Each row has a hidden value. The values are split into ranges, and the group after each row names the range that its value falls in. Each part has its own value, ranges and names.
(in the rows, 100 means zero)
[94,101,91,110,88,95,104,105,104,110,95,99,133,86,105,94,80,94,95,86,119,75,93,102,105,105,113,111,103,109,101,99,105,100,102,113,104,100,116,101,95,99,94,86,88,114,98,100,103,89,104,108,90,86,98,105,93,107,114,110,115,102,111,72,79,115,87,112,120,92,91,112,106,85,111,98,100,122,114,85,97,104,94,98,119,95,92,129,85,108,103,75,94,98,96,124,93,114,90,99,102,102,82,86,90,86,96,96,131,107,111,85,104,106,102,95,102,87,95,92,97,106,100,89,108,88,101,101,106,89,64,85,102,103,113,105,112,95,98,99,98,84,80,97,102,103,89,84,96,108,112,78,108,109,113,105,92,120,99,95,98,79,99,103,100,99,94,99,101,96,92,93,105,97,118,112,88,111,92,104,96,102,94,101,93,98,93,88,93,82,99,108,93,92,88,110,112,109,88] | Y
[96,86,156,113,112,69,115,70,85,110,118,106,134,131,127,84,147,41,71,139,82,78,108,109,44,66,33,129,60,110,59,91,102,107,120,103,72,61,92,100,82,54,138,15,145,122,104,94,73,76,62,125,119,63,128,146,85,81,63,120,48,130,73,93,66,29,70,94,106,70,150,47,87,59,112,114,181,105,78,86,81,122,73,115,157,114,69,131,135,158,0,130,99,77,70,53,106,118,114,119,118,145,100,71,174,88,30,122,143,136,84,78,99,90,116,63,83,89,64,79,95,113,85,96,127,157,93,140,148,129,58,116,156,125,123,99,93,110,134,80,116,78,103,154,122,94,39,17,120,89,97,120,82,123,107,94,109,112,153,172,94,104,113,111,52,106,62,62,108,118,96,116,107,96,73,108,158,159,94,76,91,102,45,83,75,146,112,49,109,34,52,78,64,83,99,82,95,97,110] | Y
[90,78,83,104,93,109,103,101,90,90,97,96,92,103,92,101,112,116,98,95,108,107,101,99,96,109,92,87,88,107,105,96,102,108,99,107,106,97,93,96,80,99,91,86,95,95,101,106,98,97,109,91,123,90,93,130,104,95,110,82,105,102,102,105,92,114,112,90,96,92,100,88,84,90,102,103,89,95,107,83,89,93,102,100,105,98,97,105,99,100,109,100,107,107,99,103,119,95,100,91,94,104,100,99,109,90,104,99,102,108,106,94,104,99,120,118,93,95,110,106,106,98,90,92,84,101,90,99,90,92,102,94,111,107,113,113,99,90,105,103,106,104,110,104,97,108,90,106,103,90,99,111,85,97,93,98,99,112,100,95,92,90,96,89,96,101,98,109,110,102,103,97,89,95,94,94,119,106,95,97,104,105,85,102,107,77,86,96,98,92,89,97,76,104,106,107,99,94,109] | X
[110,117,89,102,106,107,102,104,95,107,89,110,100,91,103,88,104,105,110,110,89,93,98,110,89,108,114,99,104,91,114,87,108,104,85,108,99,105,90,105,111,87,105,99,96,98,91,105,89,101,96,105,111,99,120,85,100,110,96,107,88,107,96,78,101,118,98,108,95,98,122,97,93,91,105,100,108,112,117,98,79,94,105,109,98,98,96,80,103,103,84,83,108,93,105,75,96,90,90,104,101,95,95,81,124,99,103,82,119,111,89,99,103,119,117,125,115,95,98,109,110,101,97,97,93,118,99,104,109,95,102,93,87,113,68,91,104,93,112,108,103,94,97,93,103,108,104,91,96,98,99,89,96,97,90,60,112,84,98,83,94,94,87,101,97,102,97,103,94,88,101,101,102,89,88,116,95,121,92,92,106,91,89,97,88,95,92,95,91,125,88,110,128,101,95,89,91,94,101] | X
[98,84,172,108,114,63,119,63,82,114,119,102,130,126,115,88,153,65,66,132,82,91,110,105,46,64,43,125,50,114,53,87,95,112,127,96,82,64,86,98,64,50,129,21,136,117,99,96,75,73,64,125,124,56,125,149,94,83,60,116,51,129,71,98,75,27,84,80,105,74,140,51,90,67,112,113,200,97,66,85,94,128,75,115,162,103,71,123,147,165,0,133,101,82,59,70,107,119,110,119,114,149,89,84,166,92,24,122,108,146,88,83,98,94,112,62,85,91,75,80,98,113,86,92,122,161,91,139,136,133,71,116,157,121,131,102,89,122,120,71,120,80,118,158,116,93,48,27,114,92,92,122,85,116,103,101,97,109,159,181,95,92,115,113,61,96,60,71,108,129,115,133,107,101,75,101,165,158,85,81,93,112,48,88,79,146,98,54,116,46,45,77,56,78,104,85,96,87,120] | X
[104,94,85,107,101,109,100,99,97,95,99,102,108,97,101,100,107,113,105,94,92,99,92,113,92,104,102,99,86,106,97,107,105,111,88,108,109,93,102,102,95,92,97,70,100,103,92,114,104,102,104,98,124,105,93,73,98,89,99,89,100,105,103,97,93,107,103,92,111,97,103,85,96,95,99,101,87,91,93,96,102,91,104,100,90,104,92,101,99,99,118,106,115,110,96,88,113,106,92,92,99,109,91,105,101,103,105,87,88,98,105,98,96,103,111,102,93,110,105,104,104,95,94,95,82,105,92,94,99,89,96,95,103,106,110,112,101,97,109,107,104,99,106,101,101,105,103,93,116,98,113,103,99,101,85,78,102,101,101,108,104,103,98,96,108,111,99,101,104,106,99,120,101,97,92,105,107,105,93,100,110,104,86,97,105,94,91,95,107,88,97,100,93,96,100,105,111,93,95] | X
[106,74,71,119,101,138,103,112,80,80,89,108,118,72,84,98,121,145,117,83,54,110,108,127,75,116,110,88,59,118,105,89,118,128,62,134,124,77,91,104,85,68,93,37,95,105,84,140,95,101,132,89,147,93,100,31,103,84,102,74,112,115,109,86,88,132,120,76,129,79,119,57,65,84,105,106,47,82,97,71,76,86,111,110,90,93,82,103,81,104,161,101,141,131,96,50,128,103,71,76,89,119,78,106,124,103,119,55,101,107,116,92,94,121,163,120,82,117,121,120,117,83,73,100,28,113,73,94,99,57,94,76,101,129,139,121,107,81,129,135,114,93,133,103,101,123,103,83,133,81,132,106,85,110,45,21,101,91,100,81,103,93,81,77,118,125,98,118,114,111,122,171,90,90,64,127,108,142,65,103,124,104,51,99,125,67,55,81,113,72,82,106,79,104,97,113,129,72,108] | Y
[89,84,95,102,90,109,102,105,90,89,98,97,92,95,87,102,110,110,105,111,108,106,100,95,101,106,88,90,90,106,104,99,100,108,110,91,106,94,95,95,82,102,94,79,97,95,102,103,100,98,114,90,123,93,93,98,105,95,115,82,105,101,104,114,95,103,113,90,94,107,97,90,87,119,102,104,91,96,104,84,87,79,103,97,105,93,98,102,95,100,102,108,107,108,97,109,118,95,101,91,93,108,110,100,100,94,102,99,100,111,115,99,106,98,118,120,88,94,111,103,104,101,91,94,79,107,91,100,87,93,104,96,112,107,124,109,99,95,102,103,103,99,109,104,94,106,90,105,100,91,100,110,87,97,98,100,99,99,103,96,92,88,93,95,97,99,97,110,113,100,102,85,90,97,105,92,120,105,98,97,100,108,90,103,113,76,90,99,97,79,98,94,69,102,106,107,106,100,108] | X
[110,101,96,105,106,104,97,99,100,96,102,103,113,90,107,104,97,110,102,90,75,98,107,111,94,100,112,109,91,104,84,103,106,107,92,108,107,94,100,103,96,91,99,86,104,87,90,107,104,105,102,105,93,112,99,81,97,92,95,100,105,106,102,89,99,107,98,93,117,100,103,92,100,105,97,100,107,92,87,106,102,115,102,101,90,100,93,104,97,103,136,104,101,105,98,82,97,110,100,95,101,104,91,109,101,109,116,82,98,91,107,103,91,104,103,84,97,118,98,105,100,94,100,103,91,106,95,98,105,92,98,94,92,105,102,102,102,101,105,114,96,103,107,106,103,103,107,89,114,105,129,91,111,106,80,71,98,102,102,97,114,110,104,96,113,109,104,102,97,107,101,128,107,101,83,114,102,109,85,108,105,102,77,97,102,105,89,92,112,97,98,106,104,94,96,102,113,92,95] | Y
[108,73,63,118,98,134,98,110,78,85,98,106,110,69,85,100,113,144,110,73,50,115,117,127,77,114,102,91,59,121,102,88,112,134,69,136,132,82,86,103,65,73,88,34,93,100,80,139,95,101,125,88,141,93,98,48,109,87,104,69,118,118,108,87,93,125,126,67,127,84,109,57,71,96,102,106,62,74,94,69,83,91,112,107,89,83,82,86,94,110,159,101,133,134,84,67,132,99,83,80,87,126,73,119,125,105,136,62,97,112,118,99,92,108,166,119,80,118,124,123,123,87,79,86,20,113,68,91,86,68,93,72,102,121,150,121,104,99,123,129,109,98,136,109,101,126,106,85,133,80,139,108,89,100,43,21,89,92,107,69,104,84,84,83,120,121,103,123,112,117,121,177,88,92,64,119,116,137,62,103,113,109,52,105,128,77,52,90,112,76,81,107,75,102,103,117,127,70,116] | Y
[95,65,82,92,114,110,90,99,107,59,112,97,59,141,87,66,109,132,116,85,171,116,57,163,96,116,79,110,113,82,111,66,107,106,98,104,121,122,124,97,100,136,101,64,108,107,72,106,110,107,121,118,139,110,145,137,104,105,72,94,86,136,124,84,76,83,84,97,67,93,77,104,71,75,92,98,59,86,31,91,154,148,102,98,95,48,105,60,105,75,141,112,105,104,58,92,78,109,139,102,106,98,92,91,171,116,168,80,125,158,127,125,106,116,70,107,112,85,132,81,139,124,125,142,88,106,103,136,125,94,65,77,116,113,53,107,96,91,91,71,146,149,62,104,124,82,123,164,79,105,85,121,133,93,93,33,111,187,57,136,78,122,122,112,90,98,84,83,103,50,117,66,61,72,118,125,192,88,91,105,106,144,98,83,90,77,141,133,108,172,83,96,69,73,88,120,109,134,95] | Y
[89,86,91,103,94,111,104,104,90,87,98,98,99,92,86,98,107,119,103,98,112,112,107,105,98,107,89,89,89,107,112,98,101,107,96,108,105,98,92,96,91,90,95,72,96,95,101,104,96,98,114,86,124,91,92,98,105,94,113,84,106,101,106,107,92,111,109,92,96,93,95,90,86,90,103,103,99,94,104,82,91,88,103,101,102,95,111,120,98,104,108,99,117,101,88,104,118,95,99,94,95,102,103,104,111,96,108,97,95,108,110,98,105,102,125,118,94,93,112,105,105,98,89,97,80,102,89,97,83,92,100,90,111,107,127,110,101,94,103,102,109,102,110,101,97,108,98,102,102,89,101,110,83,98,94,88,98,105,97,92,90,91,101,92,106,104,97,103,111,105,110,102,88,93,103,92,119,107,95,95,98,109,95,103,111,84,89,97,98,81,97,94,74,104,106,108,104,97,112] | X
[102,101,103,100,100,99,99,100,101,100,99,99,101,101,106,101,102,96,105,101,92,98,97,99,101,96,94,99,97,100,99,103,101,93,97,100,100,101,103,98,104,100,101,102,99,94,101,104,98,98,99,98,99,103,99,95,99,100,100,99,94,100,100,99,98,101,100,102,100,98,101,104,101,93,101,100,101,83,90,101,99,101,96,100,100,100,100,101,97,106,94,101,101,101,101,102,104,94,101,97,102,100,98,100,99,100,106,99,96,96,100,98,101,101,98,113,106,101,101,100,98,102,103,101,101,98,101,99,100,97,98,101,101,102,100,98,99,101,102,105,93,102,95,98,98,102,100,93,94,102,98,100,96,99,98,114,101,97,109,98,101,99,100,100,99,102,100,101,100,101,104,99,98,98,98,101,99,107,100,101,101,100,96,98,99,103,109,91,99,101,100,100,103,101,100,101,103,102,98] | Y
[106,99,87,103,102,108,102,101,89,107,97,102,103,88,97,94,104,108,105,90,88,104,106,118,91,104,111,102,90,103,110,86,103,123,88,113,107,101,90,102,92,99,97,90,101,96,90,105,91,96,101,98,114,91,109,84,106,104,97,97,101,106,97,89,101,110,107,96,102,95,108,91,86,98,103,102,83,95,101,88,83,94,106,108,99,95,95,87,97,112,106,87,109,109,104,84,113,95,97,99,96,113,88,99,117,102,98,87,102,110,95,103,102,108,128,119,104,105,110,111,109,97,98,100,77,110,88,104,96,86,94,89,91,110,92,101,102,93,108,109,103,98,107,95,101,108,102,94,101,94,104,93,100,98,86,55,100,79,101,91,96,96,90,96,104,98,100,101,97,100,107,125,96,94,89,109,110,118,89,101,107,103,86,102,96,97,90,98,99,108,86,106,99,100,97,101,105,87,113] | X
[103,106,85,111,99,109,91,106,104,86,98,105,115,93,109,102,89,104,105,95,84,81,95,102,99,99,101,111,95,109,89,108,111,98,87,100,99,89,116,105,104,94,106,74,100,114,99,120,106,113,108,104,98,115,104,78,82,87,98,94,106,102,104,96,86,108,93,105,120,91,122,80,99,90,97,97,97,105,103,106,106,114,94,97,86,102,88,114,102,93,131,117,120,100,93,79,100,111,78,126,105,97,95,96,96,103,129,86,103,92,109,91,93,107,99,75,86,117,99,100,96,102,105,92,98,100,107,94,110,91,98,104,102,106,107,102,104,91,101,108,106,105,96,99,103,105,109,93,123,101,115,99,107,105,86,78,112,106,104,110,108,101,103,94,106,120,103,98,105,103,87,113,109,100,90,109,79,98,91,101,120,92,87,89,107,98,107,93,111,78,108,100,105,99,89,106,118,108,71] | X
[92,68,82,95,112,108,92,92,108,58,106,98,58,138,87,64,100,131,117,80,169,110,55,160,98,116,88,108,111,83,113,75,109,109,101,101,117,121,127,98,102,130,105,66,106,105,70,99,107,110,121,118,148,111,153,140,102,109,74,98,87,132,122,84,72,91,83,97,80,93,75,108,66,72,93,98,78,90,38,92,161,150,101,99,94,54,105,62,107,78,137,115,109,100,58,88,75,108,137,101,106,103,91,93,154,115,176,80,128,151,114,126,105,118,73,117,110,82,130,82,139,121,126,140,96,118,103,123,126,94,66,86,116,113,59,105,107,93,94,66,143,148,59,110,121,78,121,168,83,98,83,126,129,95,100,36,116,191,58,135,82,120,119,111,91,99,82,80,103,46,115,75,63,72,114,131,195,90,93,105,110,146,98,83,80,53,139,112,106,176,93,101,72,74,91,117,109,133,85] | Y
[116,100,96,99,107,106,98,96,98,105,107,100,113,86,103,107,100,107,94,92,74,113,113,121,96,97,118,103,90,107,97,98,101,109,91,105,111,107,97,103,79,97,93,91,101,103,87,106,104,105,103,109,91,98,100,83,107,96,90,98,103,107,99,100,105,102,100,83,117,99,95,90,102,111,97,100,101,83,72,102,103,110,104,101,95,92,97,91,93,104,135,105,98,111,90,95,99,107,106,102,99,117,83,121,104,107,110,85,90,101,99,108,88,97,103,79,93,117,104,104,104,92,102,101,85,102,93,102,98,98,91,94,88,98,109,104,100,110,101,111,98,96,114,110,103,98,104,96,109,101,114,101,113,102,80,79,85,99,112,106,108,108,106,95,115,103,103,109,95,114,109,146,102,103,89,107,98,112,85,111,100,110,92,105,111,111,83,102,116,104,92,106,90,94,99,106,115,86,112] | X
[114,107,90,105,108,116,99,106,97,105,82,110,107,89,104,93,95,103,107,97,72,92,100,95,92,102,120,103,98,97,107,90,108,107,80,109,106,99,92,105,104,91,104,89,102,110,86,107,90,102,96,108,108,100,116,76,98,107,92,103,89,106,97,76,105,110,102,110,110,95,122,90,90,101,102,101,85,107,99,99,75,100,107,108,92,104,94,86,92,107,125,88,108,102,104,71,95,96,86,101,101,102,90,91,110,104,112,79,109,98,94,102,98,116,115,114,111,103,101,108,106,93,100,101,87,107,95,101,98,89,96,92,88,113,72,94,103,93,113,126,103,94,102,92,105,107,108,81,103,100,106,89,102,100,84,67,108,61,101,87,102,103,91,96,102,106,102,104,92,92,104,131,105,92,84,121,75,106,89,100,106,96,88,100,92,102,86,90,98,115,91,113,129,101,92,88,100,90,98] | X
[91,84,83,108,91,108,102,107,95,87,99,102,101,97,93,104,101,113,109,101,104,99,96,100,97,105,88,94,88,106,104,102,97,101,100,105,103,91,104,99,100,92,101,73,97,108,105,109,102,98,101,92,119,103,90,82,93,88,106,82,102,102,110,109,85,114,108,95,102,94,104,90,91,87,102,101,86,97,115,88,97,85,98,97,99,98,94,107,97,93,124,106,112,103,92,85,115,100,91,85,96,102,103,95,87,98,124,96,106,99,111,93,103,105,116,111,88,97,106,104,101,99,89,93,84,108,95,100,97,88,108,94,113,111,117,110,101,89,108,105,109,102,100,104,97,109,99,99,114,92,109,111,84,104,90,88,107,111,106,102,97,92,93,93,100,111,100,101,118,101,95,101,87,95,91,99,100,100,98,92,105,105,83,96,111,80,101,96,97,76,102,94,84,104,103,108,109,101,95] | X
[103,118,4,121,101,105,80,103,72,160,118,67,94,92,81,94,103,89,77,101,96,72,134,134,62,105,134,74,139,143,111,130,98,64,86,138,83,98,139,92,96,127,120,142,77,164,70,61,119,65,61,59,146,112,109,104,83,115,86,86,96,73,92,108,84,148,82,159,109,144,112,65,114,77,107,90,116,49,102,101,36,118,62,117,108,110,49,117,60,68,90,128,65,96,87,108,39,88,140,142,97,94,167,100,22,68,86,94,162,145,171,101,117,94,103,147,69,105,79,93,114,74,147,71,62,164,77,103,90,113,71,128,123,95,58,125,90,114,59,83,70,148,119,102,77,81,110,105,111,92,130,177,98,74,101,84,122,94,92,93,64,108,138,19,120,73,119,92,64,126,7,139,73,82,51,63,185,59,138,110,174,77,63,108,140,65,73,33,112,118,81,90,150,115,55,89,102,99,111] | Y
[93,78,72,95,113,113,90,98,107,54,103,100,57,145,90,65,95,135,124,83,159,98,50,154,98,117,81,113,112,80,121,75,111,103,96,100,112,120,129,98,107,131,107,67,110,106,76,104,107,110,125,115,151,119,152,134,98,106,63,99,87,133,125,78,72,92,82,104,85,94,79,90,60,63,91,98,50,96,45,93,157,145,98,96,92,47,104,69,113,81,141,113,111,99,58,77,71,106,132,102,107,100,93,82,173,116,171,72,130,153,120,127,107,121,74,114,108,85,132,82,136,124,130,142,94,111,104,128,140,90,64,84,116,114,52,104,109,89,94,74,149,145,50,99,125,80,119,160,84,104,85,122,129,95,91,31,123,183,66,137,81,121,118,107,90,107,84,82,100,46,120,66,64,72,116,131,181,91,93,100,111,143,97,81,83,65,148,113,103,170,87,98,79,73,86,116,109,133,80] | Y
